Group and class of each row
[  7  -7   0  18  -6   0  -3  -6   2   8 -12  -3  13  -1  -4  -8  10   8
  -3   2] : W.P
[  3  -2 -11   1   2  -4 -11  -5  -2   4   4   6   1  -2   1  -6   5   1
   5  -5] : U.Q
[ 9 -2  5 10 -6  3 -7 -3 -2  6 -2  9  4  1  4 -7  0  3  0 -2] : H.M
[  7  -2  -4  10  -2   2  -9  -4  -2   7  -3   1  10   0   3 -12   6  -2
   1   0] : U.Q
[  7  -5  12  17  -4   3  -7  -4   0  24   4  -5   9   1   3 -11  13   7
  -5   3] : H.M
[  6  -4  -3   7 -10   2  -4  -4   0   2  -2   3   8   0   5  -3   1   0
  -4  -4] : H.V
[  7  -7   7  16  -6   1  -6  -4  -4  15  -6   0  10  -5   7 -12  13  10
  -3  -2] : W.G
[ 8 -4  6 12 -5  5  4  0  0  9 -1  3  4  0  1 -9 11 -7 -1  4] : J.D
[  6  -3  -6   6   1   1  -7   9  -4   7  -1   0   9   1   0 -11   9  -4
   2  -4] : U.X
[  9  -5   3  10   6  -6  -4  -8  -2  12   0   2   8  -2   0 -14   4   4
  -3  -3] : H.V
[ 0 -4 -2 10 -5  1 -4 -5  2  7 -5  2 12  2  5 -8  9  8 -1 -1] : W.G
[ 6 -6  4 10  0  2 -2 -1 -5 10  2  0  7  1  5 -9  7  5 -1  5] : J.D
[  1 -10  10  10  -4   1  -3  -2   0  10   0   3   9  -1   4  -6   5   4
  -1  -3] : H.V
[ 2  2  3  5 -8  5  2 -2  1 10  0  0  3  1  5 -7 -2  7 -3  2] : W.G
[  5  -3   9  17  -2   5 -10  -1  -3  18  -5  -2   3  -3   6  -9  11   1
  -3   5] : J.S
[  4  -7 -11   0  -1   4 -10  -8  -3   7   2   1   8   0   6  -5   9   4
  -3  -3] : U.X
[ 9 -5  1 10 -3  5 -6 -3  3  7 -1 -4  5 -1  2 -2  5  1 -3 -2] : W.P
[-3 -2  3 -1 -1  1  1 -5 -1 -2 -2 -4 -1  1  1 -5  0  5 -2 -1] : H.M
[ 7 -5  1 13 -4  4 -6 -3  2  7 -2  0  6 -3  4 -7  6  4 -1 -1] : W.P
[ 9 -9 12 15 -3  4 -6 -7  1 11 -3 -3  9  0  9 -9 14  5 -6  1] : H.M
[ 5 -6  2  9 -4 -3 -3 -2  1  2 -4 -2  3 -3  5 -7  5  7 -1 -2] : W.G
[ 6 -7 -1 22 -7  3  3 -5  3 16 -4  1  4  0  6 -8  4  4 -3  2] : W.P
[  8  -1  10  12  -5   1   1  -6  -3  15  -3   0   7  -7   9 -13   9  -5
   3  -4] : J.S
[ 5 -4  9  6 -3  3 -6 -3 -5 14 -4 -1  2 -1  4 -1  6 -1 -8  1] : J.S
[ 6 -3  7 11 -5  0  4 -1  4  6  0  0  4  1  4 -7  2  2 -3  0] : W.P
[ 10  -7   4   7  -2  11 -12  -5  -2   7  -2  -3  12  -2   8  -6   9   8
  -5   7] : H.M
[ 0 -1  6 11  0 -1 -7 -5 -6  7 -2  0  4 -7  5 -8  5  3  0 -1] : J.D
[ 3  2  6  7 -1 -1 -4 -3 -3  7 -1 -2  1 -1  6 -9  0  3  3  1] : J.D
[ 1 -3 -3  7 -5  2 -8 -6 -2 11 -4 -2  7  1  2 -5 11  5  1 -1] : U.L
[ -1  -4  -9   9  -2   4   6 -10  -3  -1  -5   3   9   8   4  -6   6   7
  -1   1] : U.Q
[  2  -9  -2   8   1   1 -15  -9  -7   1  -6  -4   5  -2   9 -18  13   7
  -1  -3] : J.N
[  3  -5  -6  10  -6   0  -6   3  -2  17  -2   1   9   2   6 -14   6   5
  -2  -5] : W.P
[  3   3  -7   5  -2   5 -12   1  -2   5  -2   0   3   3   6  -6   1   6
  -5  -2] : U.Q
[ 2  0 11  0 -5  3 -3  4 -2  8  1 -1  7 -3 -1 -7  1 -1  5  4] : J.D
[ 5 -3  0 11 -4  1 -8 -4 -4 10  3 -4  3  1  1 -8  8  3 -1 -6] : U.L
[ 4 -1  4  2 -1  0 -3 -8 -4  2 -2  2  0 -1  5 -3 -1  0  2  1] : J.N
[ 1 -3  4  4 -1  2  0  2 -2  1  0 -5  2 -3  1 -5  4  2 -9 -2] : H.M
[ 4 -3  4  8 -1  0  2 -4  1  0 -2  7  2 -1  2 -8  1  6  0 -1] : H.V
[  4  -4  -2   9   0   4 -16  -1   0   6  -1  -4   4 -12   3  -6   7   0
  -2   0] : U.Q
[14 -7 -7  1 -4  2 -9 -2 -3  0 -2 -4  9 -1  4 -3  6  0 -1 -3] : U.X
[ 0 -5 -3  7 -6  1 -8 -5  0  0 -3 -1  7  3  6 -6  5  0 -3  1] : W.P
[  0  -2 -10  -1  -1  -2  -1  -1  -2  -2   2   1   5   1   1  -7   0  -3
  -7   1] : U.Q
[ 9 -5  1 10  0  1 -9  0  3 12 -8 -5  6  1  4 -7  7  3  0 -1] : U.Q
[ 3 -1 -4  3  0  9 -5 -7  0 -1 -1 -1  4 -5  3 -8 -1  4 -3 -1] : W.P
[  9   1  -1   8  -4   1  -1  -9  -3   7  -6  -1   6   2   7 -10   6   5
  -1   1] : W.C
[ 3 -3 -5  0 -8  4 -1 -4  1  7 -4 -6  6  1  5 -4  8  5 -1  2] : W.C
[  6  -4   3  12  -4   4  -6  -4   3   9  -4   1  10   2   3 -10  10   2
   0  -3] : W.C
[  4   3  -1   1  -7   3  -4   0  -7   8  -5   4   5   1   2 -12   0   3
  -2   5] : J.S
[  9  -8   6   8  -4   6   1  -3   1   9  -4   0   9  -1   4 -11   7   3
  -4  -1] : W.G
[ 3 -1  2 -9 -3 -5 -8 -9 -3  3 -2  1  5  0 -4 -2  5  2 -2 -5] : H.V
[  6 -12   9  10  -6   6 -13  -1  -1   3   1   0   9  -2  -1  -8  -1   4
   1  -4] : H.Z
[-12  -8   2   9  11   1  -7  -1   2  16  -1  -1   3  -3   2  -6   6   3
   0   3] : J.N
[ 4 -1  9  7 -2  5 -3  5 -2  8 -3  1 10 -3  1 -6 10 10 -3  2] : H.Z
[  7  -8   2   9  -4   6  -7  -3   3   6  -5  -1   7   1   3 -42   6   4
  -2  -2] : W.P
[  3  -4   2   9  -3   7  -6  -4   2   5  -4  -1   6   0   5 -23   3   9
  -3   1] : W.C
[  8 -11  -3  13   2  -1 -18  -3  -2   6  -1  -1  11   1   1 -10  15   1
  -1   0] : U.Q

Group and class of each row
[-1 -3 -4  1 -1  1  6 -2 -1 -1  1 -1  0 -3  7 10 -5  9  4  2] : J757.(28)
[  2   1   2   2  -3  -2  15  -4   2  -7   2  -9   0 -12   5  -1  -2  25
   5   0] : J449.(15)
[ 1  0  3  3  3 -5 10 -2  0 -8  1 -4  2 -1  9  7 -1 11  3  0] : J757.(33)
[  7   0   0   0  -4   1   1   1   0 -11   2   1   2   2   7  13   1  15
   4   3] : J757.(18)
[  1   4  -3   2   0   1   6  -1  -1 -10  -7   1   2  -3   4   8 -11   5
   5  -3] : J449.(38)
[-4  3 -2  1 -2  0 11 -2  0 -8  1  0  1  6 -1  8 -7  7  4  2] : J757.(33)
[-2 19  2  1 -5  5  0  3  0  1 -4  9  0 -7  2 10 -9 -2 -4  0] : J449.(15)
[ 4 -4 -5 -1 -1 -3 10  4  3 -7  1  0  2  8  7 14 -4 10  3  3] : J757.(28)
[ 0  0  0 -1  1 -3  6  3 -5 -4  3 -8 -1  4  4  9 -1 -6 -1  0] : J356.(24)
[  3   0 -11   2  -1  -1   6   9   7  -7  -2   8   1   3  11  10  -8  13
   5   4] : J757.(28)
[ 4  9  0  3  1  0 -2  0 -2 -1 -2  3  4 16  8 11 -6 -1  0  3] : J356.(24)
[ 2  2 -2  2  0 -3 10  0 -1 -7 -1  7  4  2  7 13 -7  6  0  3] : J757.(33)
[  1  19  -6   0  -1   3  -1   9  -8   3  -1  15   2  14  -4  23 -17 -14
   1   4] : J356.(24)
[ 0 10 -1  6  0  7 10 -5 -6 -8 -2 -1  1  0  2  9 -6  8  7  2] : J449.(38)
[ 5  4 -2  0  1  1  0  9 -1 -1  1  1  3  6  6  9 -5  8  5  5] : J757.(33)
[-1  5  1 -5 -1  1 -1  1 -2 -4  0  4 -1  6  4  8 -2  5  2  1] : J449.(15)
[ 3 13 -1  2  5  1  5  1 -3 -6 -3  5  3 13  7 11 -7  3  1  0] : J356.(23)
[  0   4   0   3  -1   1   3   3  -2  -4  -2   4  -1   4   9  11 -13  12
   6   0] : J757.(28)
[ 0  5 -1 -2  0  0  3  2 -2 -5  3  2 -1 -6  4 11 -7 12  2  2] : J757.(28)

Group and class of each row
[-2  6 -1 -5 -8  2 -1  1  3 -2 -2 -5  9  2  0  1 -2 -1 -4  2] : (49).(47)
[-4  2 -3 -1 -2  3 -1  2  0  4 -2 -3  5  3 -1 -4 -1  2 -2  0] : (49).(36)
[-2  3  3  0  1  4 -2  1 -1  3 -1 -2  7  4  0 -6  2  2  0 -1] : (50).(32)
[-3  3  5 -1 -4  3 -2  3  1  2  3 -6  8  4 -2 -2 -1  2 -3  1] : (49).(47)
[ 1  2  5  0 -4  1 -2  2  0 -3  2 -2  5  6 -3 -5  0  1 -3  1] : (55).(31)
[-2  3  7  0 -1  2 -3  1  0 -2  2 -3  9  8  0 -7  0  3 -2 -1] : (50).(39)
[-1  3  3 -2  1  1 -1  1  0  0  0 -2 10  8  1 -6 -1  2 -2 -2] : (50).(32)
[ -2   3  14   1  -1   2  -6   3   0   1   1  -5   9   9  -6 -11   0   3
  -5   2] : (55).(44)
[-2  6 -1 -2 -5  6  0  1  1 -5  2 -5 11  4  2 -2 -1  2 -3 -1] : (50).(32)
[-1  3  5  0 -1  2 -2  1 -1  1  3 -2  6  2  1 -3  0  3 -1 -1] : (50).(39)
[-2  0 -1 -2  0  4  0  0 -1  1 -2 -2  5  3  0 -4 -1  0 -2 -1] : (50).(32)
[-3  2 -2 -1 -5  5 -2  4  1  3 -1 -6  6  4 -3 -3 -1  1 -1  1] : (49).(36)
[-2  3  1 -1 -4  2 -2  1  2  2 -4 -4  7 -1 -3 -1 -1  1 -1  0] : (49).(36)
[-2  2  3  2  3  2  0  0 -2  3  1 -2  5  6  0 -8  1  3 -1 -1] : (50).(32)
[-1  3  3  0 -2  2  0  4 -1  6 -1 -4  7  6 -3 -4 -1  2 -2  1] : (49).(47)
[-2  3  1 -3 -6  2  0  1  2  0  2 -2  7  1  1  2 -2 -1 -1  2] : (49).(47)
[-3  2  1  1 -3  1 -1  1 -1 -1  2 -3  9  6  1 -6  0  2 -2 -1] : (50).(39)
[-2  0  3 -1 -2  1 -2  1  1  4 -1 -2  1  0 -3  1  0 -1  1  2] : (49).(36)
[ 0  0  6  2 -1 -2  0  1 -1 -3  4 -1  3  8 -2 -8  0  0 -3  0] : (55).(31)
[ 0  2 10 -1 -2  2  1  1  1 -3  1 -3  5  5 -8 -4  1  0 -3  3] : (55).(44)
[-1  3  2  2 -4  2  0  1 -1 -4  2 -5  8  6 -3 -7  0  3 -5  1] : (55).(44)
[ 0  1  3  1 -4  2  0  2 -1 -1  2 -2  7  5  0 -5  1  2 -3  1] : (55).(44)
[ -3   1   8   1  -1   2  -4   2  -2   2   2  -3   6  11  -3 -10   1   4
  -3  -1] : (50).(39)
[ 0  1  3  0 -5  1 -1  2  1  4 -2 -5  8  0 -4 -1 -1  2 -1  1] : (49).(36)
[ 1  1  4 -2 -2 -1  1  0  0 -3  1  0  2  4 -1 -2  0 -1 -2 -1] : (55).(31)
[-4  3  2  0 -1  1 -2  1  0 -1  3 -4  9  7  1 -6 -1  5 -3 -1] : (50).(39)
[-3  1  1 -2 -3  3 -2  2  2  2 -4 -3  2  0 -3  1 -1  0  0  0] : (49).(36)
[-1  1  4  0  5  1 -1  0 -3  3 -2 -1  1  6  0 -6  0  4 -2 -1] : (50).(32)
[-3  2  2 -3 -2  3 -3  2  2  6 -1 -3  7  2 -1 -1 -1  0  0 -1] : (49).(36)
[ 0  3  8  1 -4  2  1  3 -1 -3  1 -3  9  9 -4 -9  0  0 -4  1] : (55).(31)
[-3  3 -4 -6 -3  0 -1  1  1 -4  2 -4  8  7  2 -7 -1  4 -3 -2] : (50).(39)
[-1  7  7  1 -4  0  0  2  0 -1  1 -3  7  9 -4 -9 -1  2 -3  1] : (55).(31)
[-2  3  3 -1 -1  3  0  0 -1 -1  0 -3  7  5  0 -2  0  2 -1 -2] : (50).(32)
[ 1  2  7  2 -5  0  1  1  0 -6  3 -2  5  7 -5 -5  1  1 -3  0] : (55).(31)
[-2  0  2  0  1  2 -1  0 -1 -2  1 -1  3  6  0 -5  1  0 -2 -1] : (50).(39)
[-3  1  1 -3 -1  4  1  2  1  3 -2 -1  1 -4  2  5  0 -2  0  1] : (49).(47)
[-1  1 -3 -2 -1  3  0  2  0  5 -3 -3  4 -1 -2 -2 -1  1 -1  1] : (49).(47)
[-3  3 -6  0 -1  3  0  0 -2  1  0 -3  8  5  1 -5  0  3  0 -2] : (50).(32)
[ -3   8  -6  -4 -14   6   1   3   2 -14   2  -5  14   8   2  -4  -1  -2
  -6   0] : (55).(44)
[-2  2  3 -2 -7  4 -2  3  1  2  0 -4  8  3 -2 -2 -1  0 -3  1] : (49).(47)
[-2  2 -2  0 -5  2 -2  0  2  1 -3 -5  7  1 -2 -3 -1  2 -1 -1] : (49).(36)
[ 0  2  1 -1 -5 -2  2  2  0 -4  1 -2  4  8 -3 -5 -2  1 -4  1] : (55).(31)
[-4  1 -8 -3 -2  2 -1  1  1  4 -3 -3  3 -2  0  2 -1  1  0  0] : (49).(47)
[-1  4 -3 -1 -6 -1  2  3  0 -7  1 -2  5  5  1 -4  0  0 -4  2] : (55).(31)
[-1  0 -5  1 -4  1 -1  1  2  4  0 -2  1 -3 -3  1 -1  1  1  0] : (49).(36)
[-6  1  5  1 -5  2 -2 -1  0 -3  2 -4  5  6 -4 -6  1  1 -4  1] : (55).(31)
[-3  2 -4 -2 -3  1 -1  2  3  1  3 -3  8  2  2  0 -1  0 -1  1] : (49).(47)
[-2  2  3 -1 -3  4 -1  2  1  5 -3 -5  6  1 -4 -3 -1  0 -2  0] : (49).(36)
[-1  0  4  2  0  1  0  2 -2  1  2 -2  4  6 -2 -7  1  3 -1  0] : (55).(44)
[-2  6 -2 -3 -5  3  0  3  1 -5  6 -4 11 10  2 -6 -2  3 -3 -2] : (50).(39)
[-1  0  4  0 -2  2 -2  0  0  3  1 -2  5  1 -2 -1 -1  0  0  0] : (49).(36)

Group, then class
[-12   1  -3   0   1   4  -5   3   1   4   5  -1  -1  -3  -1   0  -4   3
  -1   3] : J78.B
[  4   1  -3   5   4  -3  -2   2  -2  10   9  14   1  -2  -2   4   0   0
 -18  -1] : J78.B
[-21   7  -5   1  -2   4  -1   3   0   1   3   1  -3  -2   2  12   3   0
  -1   7] : J455.F
[ 2  3 -4  0 -3  1 -2  5  3  4  4  0 -1 -4 -2  7 -1  0 -3  3] : J455.F
[ 1  1 -2  3 -6  0 -4  5 -1  8  1  2  0 -2  1 13 -1 -2 -1  0] : J455.F
[-5 -1 -4  0 -1  0 -3  1 -1 -1  0  2 -1 -1 -8  7 -3  1 -2  4] : J455.F
[16  1 -4 -1  3  4 -3 -2 -2 11  2  4 -4 -8 -3 -1 -3  0 -2 -2] : J78.B
[-4 -1 -2  2  0 -2 -1  2  3  3  2  3 11  2  0  3 -2  0 -2  5] : J455.A
[  0   1 -11  11  -4  -3  -4   4  -7  11   3  13   0  -1  -1  21   2  -6
  -3   3] : J455.F
[-4 -2 -2  5 -4  0 -1  1 -1  6  2  4 -2 -2 -2  4 -2  0  1  3] : J455.F
[-3 -2 -1  1 -2  0  0  3  0 10  3  5 -3 -4 -3 10 -1  0 -1  3] : J455.F
[ 8  1 -2 -2 -3 -3 -3  1  0 11  1 -1  1 -7 -2  2 -3  1 -5  1] : J78.T

Group and class of each row
[ 2 -3  3  1 -3  1  1  3 -2  5 -2  2  0  4 -1  1  2  2 -1  0] : Y.[72]
[ 4  0 -2  4  1  2  1  3  0  4  2  0 -2  6 -2 -1  0  1  0  1] : R.[78]
[-1  0 -2  1  1 -2  0  4 -3 -4  0  0  2 -1 -1 -2 -2 -2 -1  2] : K.[83]
[-1 -1 -1  3  1 -2  1  6 -3  0 -1 -1  1 -2 -1 -4 -7 -3 -2  3] : K.[73]
[-1 -2 -2  2  1 -2  0  4 -2 -4  0  0  2 -3 -2 -2 -2 -3 -1  0] : K.[73]
[ 0 -2 -2  3  2 -2  1  7 -3 -2 -1  0  1  1 -3 -4 -3 -2 -2  3] : K.[73]
[ 2 -3  2  2 -3  1  1  4 -1  6 -3  1 -1  3 -1  0 -2  1 -2  0] : E.[82]
[ 1 -1 -3  4  3 -1  1  5 -2 -1  1 -1  1 -1 -2 -4 -5 -3 -1  3] : K.[73]
[ 2 -2  1  1 -4  0  1  3 -2  6 -2  1  0  8 -2  1 -2  2 -1  0] : Y.[65]
[ 0 -3  3  0 -4  0  0  4 -2  3 -4  2  0  1 -1 -2 -1 -1 -2  1] : E.[84]
[ 5 -4 -1  2  1  1  1  5 -1  3  1  1 -1  5 -4 -1  3  1 -1  0] : R.[67]
[ 2 -1  2  2 -3  1  1  3 -1  7 -2  1  0  5 -1  0 -1  2 -1  1] : E.[82]
[ 3 -4  2  3 -3  1  1  5 -1  7 -2  1 -1  5 -2 -1  0  1 -2  1] : E.[82]
[ 0 -4 -1  2  2 -2  1  5 -1 -4 -1 -1  0 -4 -3 -4 -2 -3 -1  2] : K.[83]

Group and class of each row
[-1 -2  0 -2 -2  9  0  0  1  2  3  1  3 -3 -2 -7  4  1  0  0] : J162.<87>
[-1 -1 -3 -3 -2  0  4  1  3  4 -1  1  4 -1 -1 -1  2 -1 -1  0] : J812.<86>
[-2  0  1  6  2 -5 -1  1  0 -2 -2 -2 -3  1 -1  3  0  1 -1  1] : J910.<82>
[-2  0  0  4 -1  5  2  1  0  1  0  0  2  0  1 -3  5  1  0 -1] : J162.<87>
[ 2 -1  1 -4 -1  7 -2 -1 -2  1  2  1  3 -1 -1 -6  0 -1  1  0] : J484.<75>
[-3  0  0  3 -1 -4  3  1  2  3 -2  0  1 -1  1  3  1  1 -2 -2] : J812.<80>
[ 1  0 -1  1 -1 -1  3  0  3  3  0  1  3 -1  1  0  2 -1 -1 -1] : J812.<86>
[ 1 -1  2 -3  1  4 -6  1 -2 -1  3  0  1 -2 -1 -5  0 -2 -1  1] : J484.<92>
[-2  0  0  3  0 -4  3  0  4  2 -1  0  1  0  1  3  1  0 -3  0] : J812.<80>
[ 0  1  1  3  2 -2 -1  1 -1 -1  0 -1 -2  2  0  1  0  1 -1  0] : J910.<70>
[-1  1  0  3  1 -3  3 -1  0 -1 -1 -1 -1  1  2  2  0  1 -1  0] : J910.<82>
[ 2  0  1 -4 -1  6 -4 -1  1  1  3  1  3  0 -1 -6  1 -2  0  0] : J484.<75>
[ 0 -1  0  1 -1  5  0  0 -1  1  1  1  1 -1  0 -3  2  0  0  0] : J162.<87>
[-3  0  0  3  0  6  1  1  0  1  2  0  2 -1 -1 -5  3  1 -1  0] : J162.<87>
[ 3 -1  0 -5 -2  8 -2 -1 -1  1  4  1  2 -1 -1 -6  1 -1  0  0] : J484.<75>
[-3  0  0 -1 -1 -3  3  1  3  2 -1  0  1  0  0  1  0  1 -1  1] : J812.<86>
[ 3  0  0 -3  0  6  0 -1 -1  1  2  2  2 -2  0 -5  2 -2  0  1] : J484.<92>
[-2  0 -1  2 -2 -2  4  0  2  3 -1  0  3  0  1  2  2  0 -4  0] : J812.<80>
[-2 -1 -1 -1 -1 -2  4  0  4  1 -1  2  1 -1 -1  1  1  0 -1  0] : J812.<86>
[-4 -1  0  0 -3  3  1  0  1 -1  1  1  0 -1 -1 -2  2  0 -1  0] : J162.<87>
[-5  0  0  1 -1  4  2  1  1  1  0  0  2 -1 -1 -2  3  0 -2  0] : J162.<87>
[ 0 -1 -2 -1  0  0  4  1  0  3 -1  1  3 -1 -1  0  2 -1  0 -1] : J812.<86>
[-4  0  0  7  1 -6  1  1  1 -4 -3 -2 -3  0  2  4  0  3 -2  0] : J910.<82>
[-5 -1  0  1  0  2  1  1  0  0  1 -1 -1 -1  0 -3  1  1 -2  0] : J162.<87>
[-2 -2  0  1 -1  5  3  1  0  1  1  1  1 -1 -1 -5  2  2  1  0] : J162.<87>
[-4  0 -3  3 -1  5  1  1  0  0  2  0  0 -1 -1 -4  4  1 -2  0] : J162.<87>
[-1  0  1 -3 -1  7 -5  0 -1 -1  3  1  1 -2 -2 -4  1 -1 -1  1] : J484.<92>
[-2  0  0  2 -1  5  1  0  0  0  1  1  1 -1  0 -3  2  1  0  0] : J162.<87>
[-2  0 -1  3  0  5  3  0  0  2  0  0  3 -1 -1 -5  4  2 -1 -1] : J162.<87>
[-1  1  0  5  0 -2  5  1  0  2 -2  0  3  2  2  8  0  2  1 -1] : J910.<82>
[ 3 -2  1  6  2 -1  2  1 -1  2 -2  0  2  1  2  1  0  1  0  0] : J910.<82>
[-1  0  0 -1 -2  3  0  0 -1 -1  1  1 -1  0 -1 -1  4  0  0  0] : J162.<78>
[ 3  0  0 -7 -1  6 -2 -1 -1  1  2  2  2 -1 -3 -4  0 -1  1  0] : J484.<75>
[-4 -1  0 -3 -4 -2  4 -3  5  4 -1  1  2 -2  0  2  2 -1 -2  1] : J812.<86>
[-5  0 -1  2 -2 -4  2  0  4  1 -2 -1 -1  0  1  6  0  0 -4  1] : J812.<80>
[ 1  0  0  7  3 -4  2 -1  0 -1  0 -2  0  0  2  1  0  1 -1  1] : J910.<82>

Group, then class
[-1  0  0 -1 -1  0  1  1  1 -1 -2 -1  0  0  1  0 -1 -1  1  1] : [286].J963
[-2  4 -1 -3  0  1 -1  0  1 -2  0  2 -1 -4 -1  3 -4 -4  1  0] : [290].J146
[ 1 -1 -2 -3 -3  1  1  3 -1 -2  1 -3 -2  0 -2  1 -2 -4  2  1] : [290].J146
[ -5   1  -7  -3  -6   1   1   5   1  -5   2 -12  10   4   0   2  -7  -3
   2   0] : [290].J146
[-2  1 -2  1 -3  0  1  0  1  0  1 -4  9  3  1 -1 -4 -4  1 -1] : [286].J963
